Below are the code and all the weights of a small trained network. Each question names an input and a target symbol and asks about switching units off, where a switched-off unit gives its printed mean instead of its output.

import numpy as np


def w(rows, s, z=0):
    codes = np.array(rows[::2]) - 128.0
    scale = np.full(codes.shape[1], s)
    scale[-1] = z or s
    return codes * scale


def norm(h):
    return h / np.sqrt((h * h).mean(-1, keepdims=True) + 1e-5)


def f(y):
    return y / 2 * (1 + np.tanh(0.7978845608 * (y + 0.044715 * y**3)))


def softmax(a):
    e = np.exp(a - a.max(-1, keepdims=True))
    return e / e.sum(-1, keepdims=True)


def log_softmax(a):
    a = a - a.max(-1, keepdims=True)
    return a - np.log(np.exp(a).sum(-1, keepdims=True))


def net(x, mask):
    ids = ['ΓΔΣΦΨαβεζηθμπτω'.index(c) for c in x.split()]
    T = len(ids)
    res = E[ids] + P[:T]
    u = 0
    for l in range(2):
        q, k, v = (norm(res) @ M[l].T for M in (Q, K, V))
        z = softmax(np.where(np.tri(T) > 0, q @ k.T / 2**0.5, -1e9)) @ v
        res = res + np.where(mask[u], z, O[l][:, -1]) @ O[l][:, :-1]
        u += 1
        y = f(norm(res) @ A[l][:, :-1].T + A[l][:, -1])
        res = res + np.where(mask[u : u + 16], y, B[l][:, -1]) @ B[l][:, :-1]
        u += 16
    return log_softmax(norm(res)[-1] @ U[:, :-1].T + U[:, -1])


Q, K, V, O, A, B = {}, {}, {}, {}, {}, {}
E = w([
[147,103,122,158,102,196,166,154,113,153,110,99],'Γ',
[156,111,134,135,91,123,115,115,121,213,156,90],'Δ',
[119,85,131,131,103,87,97,152,107,162,116,67],'Σ',
[133,128,129,144,81,88,148,156,98,142,103,77],'Φ',
[124,180,140,92,124,143,160,172,129,157,93,132],'Ψ',
[172,136,91,186,89,111,127,118,114,53,18,87],'α',
[124,98,136,77,101,182,146,187,92,91,106,133],'β',
[149,114,105,81,78,142,89,138,89,163,169,131],'ε',
[202,94,161,123,70,113,167,117,253,111,131,197],'ζ',
[149,115,71,131,155,179,126,140,168,154,152,119],'η',
[119,137,72,109,138,103,156,158,121,161,153,177],'θ',
[73,144,146,75,71,170,126,149,122,138,133,100],'μ',
[117,90,90,157,162,84,130,175,125,176,115,115],'π',
[72,132,83,127,89,142,161,141,141,117,146,81],'τ',
[123,122,107,128,54,131,148,136,67,142,154,186],'ω',
],0.0073)
P = w([
[111,156,173,127,252,135,173,123,51,104,197,79],'0',
[162,142,151,166,181,142,154,135,74,123,188,104],'1',
[144,136,132,167,168,131,154,149,104,127,155,104],'2',
[142,136,121,157,144,124,150,148,120,131,137,108],'3',
[140,135,120,147,134,121,145,144,137,142,118,113],'4',
[133,129,117,139,123,109,135,144,153,154,103,120],'5',
[137,127,112,131,111,109,125,143,168,157,91,133],'6',
[132,115,110,124,103,107,112,144,184,162,73,138],'7',
[134,103,105,124,94,104,102,150,203,162,57,145],'8',
[133,94,97,123,77,103,89,155,226,158,39,155],'9',
[146,87,100,134,66,99,87,152,247,175,23,166],'10',
],0.0033)
Q[0] = w([
[132,189,228,111,218,91,98,2,95,49,191,155],'0.h0',
[147,110,187,163,189,133,156,57,110,101,124,161],'0.h0',
],0.0072)
K[0] = w([
[131,182,147,163,247,164,141,107,3,101,185,71],'0.h0',
[80,204,128,125,180,117,118,109,38,93,211,99],'0.h0',
],0.0041)
V[0] = w([
[57,214,37,65,109,4,96,171,83,107,196,212],'0.h0',
[29,202,40,215,156,156,194,154,155,148,78,98],'0.h0',
],0.0019)
O[0] = w([
[144,210,138,211,94,181,99,210,160,130,144,61,127],'0.h0',
[72,99,170,172,132,186,3,110,88,167,152,169,250],'0.h0',
],0.0047,0.0013)
A[0] = w([
[130,152,110,65,87,142,115,80,131,117,96,106,181],'0.n0',
[104,103,147,90,174,205,178,109,101,128,159,222,180],'0.n1',
[90,121,164,139,124,175,132,183,180,174,130,170,131],'0.n2',
[81,253,208,19,129,104,71,121,148,126,152,85,101],'0.n3',
[182,169,175,237,152,146,92,125,155,117,104,95,189],'0.n4',
[170,185,112,159,145,147,120,143,102,53,36,192,122],'0.n5',
[149,164,142,210,91,149,167,117,163,51,211,152,157],'0.n6',
[161,91,99,181,186,137,152,107,214,146,169,144,177],'0.n7',
[183,116,129,119,89,129,119,150,191,187,170,159,143],'0.n8',
[126,127,150,195,119,119,174,120,185,25,66,176,122],'0.n9',
[81,28,110,132,84,84,132,148,95,95,163,65,246],'0.n10',
[109,190,210,84,212,134,230,166,175,118,75,194,111],'0.n11',
[64,127,82,122,179,121,84,123,160,91,162,87,184],'0.n12',
[64,22,92,74,158,99,105,49,140,71,130,144,140],'0.n13',
[114,143,151,81,78,154,178,103,181,137,139,114,138],'0.n14',
[119,109,103,115,142,162,123,129,51,102,119,87,115],'0.n15',
],0.0034,0.0014)
B[0] = w([
[107,94,102,184,141,115,166,132,108,133,135,141,156],'0.n0',
[155,222,159,127,114,71,119,161,131,153,118,114,143],'0.n1',
[120,125,107,77,99,87,109,131,91,176,133,102,179],'0.n2',
[159,29,98,196,116,74,117,150,123,127,182,145,118],'0.n3',
[76,169,166,86,131,62,187,177,149,138,86,101,120],'0.n4',
[85,144,124,107,54,82,113,90,113,102,108,68,108],'0.n5',
[149,197,95,104,209,97,153,122,140,167,108,165,135],'0.n6',
[97,188,152,57,111,110,133,130,98,139,143,151,140],'0.n7',
[3,129,97,90,158,136,119,108,146,111,152,68,184],'0.n8',
[44,197,103,138,152,122,77,97,112,151,153,79,116],'0.n9',
[210,193,146,156,126,109,138,85,133,188,162,167,252],'0.n10',
[191,111,161,124,114,116,120,72,113,187,174,79,108],'0.n11',
[169,136,171,132,65,134,159,49,115,123,161,140,169],'0.n12',
[114,191,145,140,75,138,118,78,102,183,115,207,128],'0.n13',
[117,131,99,175,174,58,138,117,111,151,132,126,161],'0.n14',
[145,151,112,164,98,151,142,142,175,172,122,160,158],'0.n15',
],0.0034,0.0033)
Q[1] = w([
[131,111,207,146,232,156,54,110,84,1,155,117],'1.h0',
[111,112,103,136,61,195,86,176,145,182,129,100],'1.h0',
],0.0069)
K[1] = w([
[144,195,246,185,231,139,175,163,59,146,253,121],'1.h0',
[60,144,76,151,124,24,44,110,182,75,34,120],'1.h0',
],0.0031)
V[1] = w([
[139,211,164,229,85,75,230,52,5,54,40,28],'1.h0',
[152,83,152,130,140,160,28,239,14,112,20,119],'1.h0',
],0.0022)
O[1] = w([
[2,63,43,70,100,118,52,118,164,142,84,117,61],'1.h0',
[153,242,2,152,169,164,107,57,46,178,161,70,3],'1.h0',
],0.0046,0.0011)
A[1] = w([
[155,61,92,151,102,86,151,137,65,126,123,76,140],'1.n0',
[54,77,48,42,160,150,12,105,128,169,145,146,55],'1.n1',
[90,74,107,184,122,80,135,117,165,172,172,127,110],'1.n2',
[139,134,165,98,118,68,96,56,113,162,97,79,88],'1.n3',
[144,186,114,169,115,187,86,99,111,116,108,86,128],'1.n4',
[119,70,146,143,163,108,167,118,116,2,63,134,213],'1.n5',
[122,191,54,133,138,85,194,36,140,128,131,109,209],'1.n6',
[117,120,112,106,149,123,103,177,117,122,176,176,192],'1.n7',
[69,135,165,58,177,96,156,90,143,102,87,126,254],'1.n8',
[173,158,180,142,141,135,182,137,126,136,141,150,186],'1.n9',
[150,133,105,104,182,70,122,158,70,139,51,126,127],'1.n10',
[107,152,100,95,94,176,160,167,113,79,101,177,127],'1.n11',
[152,138,129,135,137,173,119,157,88,140,160,149,100],'1.n12',
[188,151,185,156,108,144,61,176,161,167,99,111,103],'1.n13',
[156,176,189,128,126,158,131,120,170,132,124,126,199],'1.n14',
[159,79,115,65,114,71,148,123,181,92,90,174,180],'1.n15',
],0.0049,0.0013)
B[1] = w([
[110,138,91,142,137,163,124,146,191,70,77,173,198],'1.n0',
[117,124,123,180,141,34,130,99,75,59,109,84,175],'1.n1',
[187,142,165,73,151,127,89,100,151,103,101,112,251],'1.n2',
[94,152,126,133,99,101,151,166,55,115,142,198,108],'1.n3',
[106,101,206,137,204,127,127,157,111,183,196,110,151],'1.n4',
[123,95,138,82,139,36,70,119,92,253,225,110,108],'1.n5',
[206,102,98,101,140,220,142,104,99,84,154,103,152],'1.n6',
[115,109,123,63,91,161,99,78,186,160,73,120,175],'1.n7',
[154,51,26,135,66,208,78,141,111,161,113,167,116],'1.n8',
[90,124,86,164,127,54,133,110,124,81,96,119,214],'1.n9',
[185,111,157,143,76,150,126,83,223,93,155,158,136],'1.n10',
[151,132,195,116,177,58,108,94,137,128,108,106,175],'1.n11',
[93,85,126,135,100,123,65,101,146,147,86,160,202],'1.n12',
[72,99,123,98,179,141,108,133,79,81,203,129,200],'1.n13',
[87,113,83,139,136,111,133,108,71,40,113,134,168],'1.n14',
[75,93,79,168,126,122,194,171,111,173,122,143,165],'1.n15',
],0.0039,0.0027)
U = w([
[154,179,115,126,62,130,110,26,76,199,84,241,93],'Γ',
[134,63,115,107,105,98,214,138,181,143,76,176,61],'Δ',
[200,133,176,31,141,162,109,126,101,74,44,122,66],'Σ',
[112,116,77,144,120,77,72,79,117,130,69,47,43],'Φ',
[185,120,148,191,221,96,75,121,177,186,145,130,55],'Ψ',
[64,126,80,79,205,139,132,61,103,52,131,164,131],'α',
[226,89,39,64,105,221,101,110,109,114,175,111,123],'β',
[175,185,70,176,119,113,217,200,148,28,108,67,181],'ε',
[164,64,180,92,152,42,192,125,94,180,183,93,80],'ζ',
[152,111,156,221,128,67,116,120,69,46,171,229,112],'η',
[63,166,126,164,141,105,160,224,57,132,194,87,104],'θ',
[112,159,196,173,75,161,151,48,184,102,192,96,210],'μ',
[124,98,137,219,186,206,159,126,63,187,108,135,204],'π',
[13,38,172,99,102,137,3,191,163,147,103,168,255],'τ',
[93,234,98,60,170,129,125,186,190,185,111,105,35],'ω',
],0.0051,0.0012)

Each question gives the input, a string of symbols that net reads in full, and the target symbol t.
The units are the heads (2 rows each of Q, K, V and O) and the neurons (one row each of A and B). Each row of codes is followed by its name. A weight is (code - 128) times the scale printed after its matrix; where a second scale follows, it is the last column's (O, A, B and U).
mask holds one flag per unit, layer by layer, with each layer's heads first. A switched-off unit (its flag False) gives its mean, the last column of its rows in O or B, instead of its output. The means were averaged over made-up inputs and are rounded, as every weight is.
A unit's drop is (log p(t) with every unit on - log p(t) with that unit switched off) / (log p(t) with every unit on - log p(t) with every unit switched off).
The circuit of an input: a set's keep is (log p(t) with only the set's units on - log p(t) with every unit switched off) / (log p(t) with every unit on - log p(t) with every unit switched off). Starting from the 12 units with the biggest drops (on a tie, the unit counted first), units are removed one at a time, each time the one whose removal leaves the highest keep (on an exact tie, the one counted first), for as long as the keep stays at least 0.8.
units of the circuit, in order: the units of the circuit, biggest drop first
unit that matters most: the unit with the biggest drop
top k neurons: the k neurons with the biggest drops, biggest first
k most important neurons of layer l: the k neurons of layer l with the biggest drops, biggest first
input τ τ θ ζ τ τ ε η β, target Δ: units of the circuit, in order => [0.h0; 1.n15]
input θ τ Σ τ Σ η, target α: top 2 neurons => [1.n14; 0.n10]
input τ β ε β τ, target β: top 3 neurons => [0.n10; 1.n6; 0.n12]
input τ ε ε ε β ε τ Γ τ, target Γ: units of the circuit, in order => [0.h0; 0.n13; 0.n10; 0.n12]
input θ ε τ τ η, target α: unit that matters most => 1.n14
input β τ β, target τ: top 2 neurons => [1.n12; 1.n2]
input Γ τ τ ε η Γ ε τ Σ ζ τ, target Δ: units of the circuit, in order => [1.h0; 0.h0; 1.n15]
input Γ Γ Φ θ ε β, target ε: units of the circuit, in order => [0.h0; 1.h0; 0.n10; 1.n2]
input τ π τ ε η ε τ θ τ τ θ, target τ: units of the circuit, in order => [0.h0; 0.n10]
input τ τ β ε Φ ε Φ μ, target Φ: units of the circuit, in order => [1.h0; 1.n1]
input θ τ η Γ τ α Γ τ ε, target Φ: units of the circuit, in order => [1.n1; 1.h0]
input τ τ Δ τ ζ τ β τ η, target Δ: units of the circuit, in order => [1.h0; 0.h0]
input Δ β τ τ τ τ τ ε ω ε, target β: units of the circuit, in order => [1.h0; 0.h0; 1.n13]
input ε η τ τ τ, target τ: units of the circuit, in order => [1.h0]
input τ Γ η τ π θ α π Φ Γ, target Φ: units of the circuit, in order => [1.h0; 1.n1]
input ε τ Γ Ψ τ Γ π Σ, target η: top 3 neurons => [1.n3; 1.n13; 1.n0]
input ω τ β η τ τ α Γ η η, target Φ: units of the circuit, in order => [1.n1; 1.h0]
input τ τ β, target τ: top 3 neurons => [1.n12; 1.n2; 0.n12]
input α ε Γ τ, target Φ: units of the circuit, in order => [1.h0; 1.n1]
input τ θ τ ζ ζ β τ ε η ω, target Δ: units of the circuit, in order => [0.h0; 1.n15]
input τ ζ Γ η β ω τ, target Δ: 2 most important neurons of layer 0 => [0.n1; 0.n11]
input ε ω τ Γ, target τ: unit that matters most => 0.h0
input η τ τ τ τ ω, target τ: top 2 neurons => [0.n12; 1.n12]
input τ θ Γ β τ Ψ Δ θ, target ω: top 4 neurons => [0.n8; 1.n7; 0.n2; 1.n1]
input μ μ β τ ε τ Γ Γ, target Γ: units of the circuit, in order => [0.h0; 0.n13; 0.n1]
input Γ τ τ τ β τ Γ Δ Φ, target ε: 2 most important neurons of layer 1 => [1.n12; 1.n7]
input ε ε τ Ψ, target τ: unit that matters most => 0.n11
input θ Γ τ Γ ε τ τ ε θ Ψ, target θ: top 2 neurons => [1.n13; 0.n11]
input τ β ε τ τ θ, target τ: 2 most important neurons of layer 1 => [1.n7; 1.n12]
input Δ ε Γ Σ, target η: top 3 neurons => [1.n3; 0.n10; 1.n13]
